Below are the code and all the weights of a small trained network. Each question names an input and a class and asks about switching units off, where a switched-off unit gives its printed mean instead of its output.

import numpy as np


def w(rows, s, z=0):
    codes = np.array(rows[::2]) - 128.0
    scale = np.full(codes.shape[1], s)
    scale[-1] = z or s
    return codes * scale


def f(y):
    return y / 2 * (1 + np.tanh(0.7978845608 * (y + 0.044715 * y**3)))


def log_softmax(a):
    a = a - a.max(-1, keepdims=True)
    return a - np.log(np.exp(a).sum(-1, keepdims=True))


def net(x, mask):
    res = np.array(x, float).reshape(1, 3) / 4 @ E
    y = f(res @ A[0][:, :-1].T + A[0][:, -1])
    res = res + np.where(mask, y, B[0][:, -1]) @ B[0][:, :-1]
    return log_softmax(res[-1] @ U[:, :-1].T + U[:, -1])


A, B = {}, {}
E = w([
[113,179,118,156,247,151,43,85,82,59,108],'x0',
[174,208,204,128,194,181,127,198,134,180,60],'x1',
[3,175,199,69,149,119,85,127,180,144,178],'x2',
],0.014)
A[0] = w([
[186,112,102,159,141,118,124,127,89,105,120,62],'n1',
[135,113,178,113,48,63,195,140,111,180,157,147],'n2',
[131,36,82,114,96,58,122,125,128,120,191,243],'n3',
[80,186,180,125,202,131,59,119,102,153,114,254],'n4',
[141,57,46,141,62,95,195,127,135,135,108,220],'n5',
[203,127,156,160,154,190,166,106,102,137,102,234],'n6',
[179,236,145,130,172,190,116,222,110,154,35,210],'n7',
[111,190,193,95,102,150,97,139,145,123,127,210],'n8',
[7,174,196,108,134,145,158,139,169,128,172,207],'n9',
[190,182,114,129,161,193,69,188,100,114,52,142],'n10',
],0.012,0.0028)
B[0] = w([
[133,145,98,167,128,152,158,164,121,138,209,168],'n1',
[129,65,146,92,154,152,225,178,96,166,140,213],'n2',
[180,96,63,109,92,148,178,109,65,151,159,210],'n3',
[108,122,129,149,130,122,84,93,185,89,65,222],'n4',
[122,33,123,101,38,209,223,116,233,54,95,218],'n5',
[186,156,142,151,109,142,207,143,146,156,186,185],'n6',
[157,143,155,107,120,92,50,103,172,179,112,251],'n7',
[121,134,250,195,209,94,133,149,100,163,127,189],'n8',
[83,87,165,109,204,165,89,103,96,109,147,230],'n9',
[160,171,149,194,155,98,104,196,136,204,128,209],'n10',
],0.012,0.026)
U = w([
[75,142,160,122,152,113,106,127,182,103,80,120],'0',
[114,125,141,101,156,145,169,184,67,173,163,117],'1',
[140,105,89,101,35,165,188,137,184,108,121,159],'2',
[129,162,62,193,152,150,157,163,80,123,156,103],'3',
[120,129,6,111,117,82,121,84,63,95,142,219],'4',
[198,186,143,138,128,76,111,154,161,185,126,110],'5',
[95,137,113,103,124,141,97,119,60,108,152,4],'6',
],0.015,0.0045)

Each question gives the input, the list of numbers given to net, and the class t.
The units are the neurons (one row each of A and B). Each row of codes is followed by its name. A weight is (code - 128) times the scale printed after its matrix; where a second scale follows, it is the last column's (A, B and U).
mask holds one flag per neuron, in row order. A switched-off neuron (its flag False) gives its mean, the last column of its row in B, instead of its output. The means were averaged over made-up inputs and are rounded, as every weight is.
A unit's drop is (log p(t) with every unit on - log p(t) with that unit switched off) / (log p(t) with every unit on - log p(t) with every unit switched off).
The circuit of an input: a set's keep is (log p(t) with only the set's units on - log p(t) with every unit switched off) / (log p(t) with every unit on - log p(t) with every unit switched off). Starting from all 10 units, units are removed one at a time, each time the one whose removal leaves the highest keep (on an exact tie, the one counted first), for as long as the keep stays at least 0.8.
circuit, biggest first: the units of the circuit, biggest drop first
top k neurons: the k neurons with the biggest drops, biggest first
drop of u: that unit's drop, to one decimal
input [2,1,-7], class 5: circuit, biggest first => [n10]
input [6,-3,-1], class 4: circuit, biggest first => [n5; n8; n10]
input [-5,-7,7], class 1: top 2 neurons => [n9; n2]
input [2,6,4], class 0: top 2 neurons => [n4; n9]
input [4,-6,6], class 6: top 4 neurons => [n5; n7; n3; n9]
input [-3,-1,2], class 1: top 3 neurons => [n4; n5; n2]
input [8,6,4], class 5: top 3 neurons => [n10; n7; n5]
input [8,7,3], class 5: top 2 neurons => [n10; n7]
input [8,-8,-4], class 4: top 2 neurons => [n2; n6]
input [7,-7,1], class 4: drop of n5 => 0.1
input [-4,-3,8], class 1: drop of n4 => 0.0
input [0,-3,5], class 6: drop of n5 => 0.3
input [-3,4,2], class 5: drop of n6 => -0.2
input [3,0,-2], class 5: circuit, biggest first => [n5]
